bivop: [120 185 109 217 172 139 170  83 115 201 122  88  93 145 138 133 156 121
 156 107 119  64 160]
zufek: [ 70 109  90  79 104 131 103 206 145 106  85 180 149 141 184 164 128 109
 146 118 110 174 134]
mabu: [165  79 125  92 152 103 155  84 119 153 109 130  84 107 174 137 141 136
  79 121 113 123  76]
mos: [130 139 159 144 139 140 130 132 117 119  71 105 137 146 162  79 125  92
 152 103 155 158 152]
ledul: [164 129  99 125 126 148 123  97 109 135  97 147  69 144 174 108 149 126
 107  89 129 136  87]
vez: [133 134  90 140 154  94 116  99 134 142 157  84 117 138 171  87 134 127
 124 121 150 105 176]
rev: [ 84 157 142 134  99 116  94] => vez
rev: [155 103 152  92 125  79 162] => mos

ronup: [139 176 140  74 133 137 147 137 134 125 116 130  91 135 143 120 108 101
 108 144 128  98 117 125 138 163 123]
funed: [100 184 177 134 108 102 138 159 139 163 111 119 148 145 129 125 119 145
 135 130 127 121 122  99 112 122 134]
Senol: [126 112 135 153 132 158 124  85 144  95 136 132 130 142 124 121 122 130
 145 123 139 139 128 145 116 118 122]
gesab: [125  86 147 194 116 108 142 114 156 109  74 130 164 193 137 119 100 185
 177 134 137 142 157 106 112  73 157]
fosa: [134 124 133 113 122 133 157 140 148 123 139 122  95 142 121 132 124 130
 136 145 130 113 121 104 113 143 161]
rev: [129 145 148 119 111] => funed
rev: [124 158 132] => Senol
rev: [134 177 185 100] => gesab
rev: [139 123 145 130 122 121 124 142 130 132 136  95] => Senol

Telon: [115  50  59  56 101 180  93 145  86 210 178 163 146  59  77]
lemi: [ 50 107 217  79 180 101 135 110 189 193  87  45 173  52  54]
demub: [175 184  90 171 203 186 133  43 202 171 171  68  70 146  53]
zake: [131 142  96 133 200 144 137 119  68  73  56 202 183  92 142]
Muda: [ 50 107 217  79 151 188 135 110 189 193  87  45 173  52  54]
Noz: [ 81 186 112 104 181 108 211 198  45 108 140 186  98  54 190]
valo: [197 100 215 108 177 178  96 100 193 141 156 208 169 159  86]
boz: [ 97 111 111 182  68 125 187  84 103 154 151 216 186 194 146]
rev: [ 50 115] => Telon
rev: [ 86 159] => valo
rev: [ 45  87 193 189 110 135 101 180] => lemi
which: [115  50  59  56 101 180  93 145  86 210 178 163 146  59  77] => Telon
rev: [173  45  87 193 189 110 135 188] => Muda

muber: [134 144 137 124 142 111 141 159]
rirop: [123 144 137 136 199 136 148 131]
muva: [117 202 159 124 142 111 141 137]
which: [134 144 137 124 142 111 141 159] => muber
rev: [148 136 199 136 137 144] => rirop
rev: [159 141 111 142 124 137] => muber

mamud: [113  90 109  95 125 130  59 122 107 166  92 131 182  69 115  86 117 117]
zof: [170 125 113 111 118 184  76  96 181 139 112 147  97 106 130 118 188 152]
mapo: [133 153 125 120 116 108 163 135  99  52 186 124 108 111 142 166 156 131]
Rana: [134 106 114 163 146 167 127 121 111 123 119  80  95 184 130 151 143 129]
rovoz: [106 128 125 120 116 108 163 135  99 133 131 135  94 169 102 157 141 128]
mapid: [100 133  68 161 154 114 119 106 144 120 127 107 147 110 118 111 162 148]
por: [133  69 107 109 180 162 126 136 135 160 103  94 159 135 120 137  98 151]
Sopak: [112 142 161 138 142 145 144 121 179 141 138  83 134 141 156 110 144 127]
Puv: [134 106 114 163 146 167 127 121 111 123 119 140  95 184 107 151 143 129]
rev: [126 162 180 109 107  69 133] => por
rev: [142 111] => mapo
rev: [129 143 151 130 184  95  80 119] => Rana
rev: [130 106] => zof

pagif: [110  78 192 112 142]
Kez: [217 119 151 119 159]
Maf: [ 78  93 135 120  89]
losu: [135  93  78 120  89]
which: [135  93  78 120  89] => losu
which: [ 78  93 135 120  89] => Maf
rev: [192  78] => pagif
rev: [ 78 110] => pagif

vona: [117 110 154 106 150]
Lup: [150  99 204 119  92]
bugi: [103  99 171 113 100]
goz: [179 113 187 150 106]
rev: [113 171  99] => bugi
which: [179 113 187 150 106] => goz

keli: [111  95 160 214 122]
munek: [184 120 211 143 124]
puf: [111  95 214 160 122]
rev: [160  95 111] => keli
rev: [143 211] => munek
rev: [214 160  95] => keli
rev: [122 160] => puf

